Below are the code and all the weights of a small trained network. Each question names an input and a target symbol and asks about switching units off, where a switched-off unit gives its printed mean instead of its output.

import numpy as np


def w(rows, s, z=0):
    codes = np.array(rows[::2]) - 128.0
    scale = np.full(codes.shape[1], s)
    scale[-1] = z or s
    return codes * scale


def f(y):
    return y / 2 * (1 + np.tanh(0.7978845608 * (y + 0.044715 * y**3)))


def softmax(a):
    e = np.exp(a - a.max(-1, keepdims=True))
    return e / e.sum(-1, keepdims=True)


def log_softmax(a):
    a = a - a.max(-1, keepdims=True)
    return a - np.log(np.exp(a).sum(-1, keepdims=True))


def net(x, mask):
    ids = ['ΓΛΞαβδεζημπτφψω'.index(c) for c in x.split()]
    T = len(ids)
    res = E[ids] + P[:T]
    r = res
    for j in range(2):
        rows = slice(4 * j, 4 * j + 4)
        q, k, v = (r @ M[0][rows].T for M in (Q, K, V))
        z = softmax(np.where(np.tri(T) > 0, q @ k.T / 4**0.5, -1e9)) @ v
        o = O[0][rows]
        res = res + np.where(mask[j], z, o[:, -1]) @ o[:, :-1]
    y = f(res @ A[0][:, :-1].T + A[0][:, -1])
    res = res + np.where(mask[2:14], y, B[0][:, -1]) @ B[0][:, :-1]
    return log_softmax(res[-1] @ U[:, :-1].T + U[:, -1])


Q, K, V, O, A, B = {}, {}, {}, {}, {}, {}
E = w([
[101,138,96,125],'Γ',
[102,149,102,118],'Λ',
[246,200,89,204],'Ξ',
[82,189,105,131],'α',
[238,125,184,48],'β',
[45,134,81,133],'δ',
[10,50,161,74],'ε',
[83,65,183,30],'ζ',
[96,121,158,86],'η',
[137,59,119,96],'μ',
[96,122,119,93],'π',
[213,35,148,254],'τ',
[79,118,141,240],'φ',
[145,199,154,133],'ψ',
[199,223,69,159],'ω',
],0.012)
P = w([
[98,138,62,56],'0',
[92,254,193,106],'1',
[150,90,104,121],'2',
[91,246,176,142],'3',
[176,119,47,73],'4',
[28,154,139,111],'5',
[210,99,106,94],'6',
[67,245,165,148],'7',
[150,81,47,63],'8',
[36,189,98,137],'9',
[202,122,71,142],'10',
[25,170,159,80],'11',
[196,106,70,66],'12',
],0.0091)
Q[0] = w([
[73,137,202,135],'H0',
[75,224,165,49],'H0',
[124,59,24,133],'H0',
[81,85,13,30],'H0',
[46,53,215,116],'H1',
[95,180,38,35],'H1',
[175,169,192,2],'H1',
[84,37,207,78],'H1',
],0.0083)
K[0] = w([
[160,121,81,60],'H0',
[133,36,49,57],'H0',
[134,112,255,158],'H0',
[179,104,239,218],'H0',
[46,144,139,82],'H1',
[156,66,22,3],'H1',
[99,160,28,100],'H1',
[50,98,120,120],'H1',
],0.0088)
V[0] = w([
[124,2,145,115],'H0',
[109,126,69,172],'H0',
[128,130,169,155],'H0',
[186,147,128,97],'H0',
[88,120,71,110],'H1',
[149,160,82,142],'H1',
[151,130,119,162],'H1',
[143,113,102,143],'H1',
],0.018)
O[0] = w([
[212,183,85,253,1],'H0',
[68,36,254,172,20],'H0',
[196,74,104,98,46],'H0',
[176,119,32,65,217],'H0',
[174,148,191,220,223],'H1',
[67,65,180,105,143],'H1',
[89,116,128,100,32],'H1',
[128,78,119,154,84],'H1',
],0.0078,0.0035)
A[0] = w([
[81,172,43,101,127],'N0',
[205,1,173,136,146],'N1',
[201,40,112,90,14],'N2',
[147,11,99,132,48],'N3',
[110,37,108,114,148],'N4',
[76,205,192,107,93],'N5',
[37,29,121,124,7],'N6',
[141,134,117,143,3],'N7',
[249,71,235,117,89],'N8',
[221,77,182,100,49],'N9',
[159,140,105,51,82],'N10',
[188,176,195,78,111],'N11',
],0.0081,0.0055)
B[0] = w([
[188,96,142,151,253],'N0',
[183,126,53,126,171],'N1',
[140,108,88,224,166],'N2',
[191,152,126,236,137],'N3',
[208,154,133,124,184],'N4',
[127,2,99,126,204],'N5',
[138,91,144,126,162],'N6',
[227,136,123,101,97],'N7',
[68,150,62,159,166],'N8',
[79,160,56,155,147],'N9',
[122,155,108,149,239],'N10',
[74,117,87,153,203],'N11',
],0.0083,0.0048)
U = w([
[109,107,126,145,89],'Γ',
[93,132,134,112,68],'Λ',
[159,45,89,90,142],'Ξ',
[81,102,113,112,51],'α',
[113,164,2,80,137],'β',
[104,76,115,176,54],'δ',
[139,159,152,194,120],'ε',
[200,198,139,135,46],'ζ',
[126,143,93,98,170],'η',
[181,86,89,163,146],'μ',
[95,163,127,125,60],'π',
[214,43,109,188,97],'τ',
[146,67,129,143,167],'φ',
[107,179,124,25,228],'ψ',
[113,83,117,74,3],'ω',
],0.0094,0.0057)

Each question gives the input, a string of symbols that net reads in full, and the target symbol t.
The units are the heads (4 rows each of Q, K, V and O) and the neurons (one row each of A and B). Each row of codes is followed by its name. A weight is (code - 128) times the scale printed after its matrix; where a second scale follows, it is the last column's (O, A, B and U).
mask holds one flag per unit, heads first, then neurons. A switched-off unit (its flag False) gives its mean, the last column of its rows in O or B, instead of its output. The means were averaged over made-up inputs and are rounded, as every weight is.
A unit's drop is (log p(t) with every unit on - log p(t) with that unit switched off) / (log p(t) with every unit on - log p(t) with every unit switched off).
The circuit of an input: a set's keep is (log p(t) with only the set's units on - log p(t) with every unit switched off) / (log p(t) with every unit on - log p(t) with every unit switched off). Starting from the 12 units with the biggest drops (on a tie, the unit counted first), units are removed one at a time, each time the one whose removal leaves the highest keep (on an exact tie, the one counted first), for as long as the keep stays at least 0.8.
units of the circuit, in order: the units of the circuit, biggest drop first
k most important neurons: the k neurons with the biggest drops, biggest first
which heads matter: for each layer, one digit per head in row order, 1 if its drop is at least 0.15 and else 0, layers parted by /
drop when u is switched off: that unit's drop, to one decimal
input α Λ Ξ ψ φ Ξ ω, target Ξ: units of the circuit, in order -> (H1; H0)
input ε η ψ π, target ε: units of the circuit, in order -> (H0)
input ψ Λ ζ Ξ, target ψ: units of the circuit, in order -> (H1; H0)
input ζ ζ ε β ζ φ ζ ζ Γ ψ, target ζ: units of the circuit, in order -> (H0; H1)
input ζ ψ Γ, target ψ: which heads matter -> 10
input Ξ ψ φ τ, target Ξ: units of the circuit, in order -> (H0; H1)
input ζ Γ ζ ψ, target ζ: which heads matter -> 10
input ζ ψ ζ η, target ζ: which heads matter -> 11
input β ε β Λ β φ Λ α, target β: which heads matter -> 11
input ψ φ ψ δ β β β ζ β π β π, target β: which heads matter -> 10
input α ε ζ μ ε α δ ζ ε ψ τ η, target ε: which heads matter -> 11
input ψ ψ Λ π ζ Ξ ψ α ζ η Λ, target ψ: which heads matter -> 10
input ζ ψ α ε π, target ψ: units of the circuit, in order -> (H0; N5)
input β φ η η, target β: units of the circuit, in order -> (H0)
input ψ μ β, target β: which heads matter -> 00
input Ξ Ξ Γ, target Ξ: which heads matter -> 11
input β β η Ξ, target β: which heads matter -> 11
input ζ ε ε β, target ζ: which heads matter -> 11
input ε μ φ π β, target β: 2 most important neurons -> (N8; N9)
input ψ ω ω ω, target ψ: units of the circuit, in order -> (H0)
input ψ β Γ, target β: drop when H0 is switched off -> 1.2
input β Λ α μ ψ, target ψ: drop when N1 is switched off -> 0.1
input δ β ψ ψ Ξ, target Ξ: drop when N1 is switched off -> 0.0
input ψ Γ β β ζ β Γ, target β: drop when H0 is switched off -> 1.0
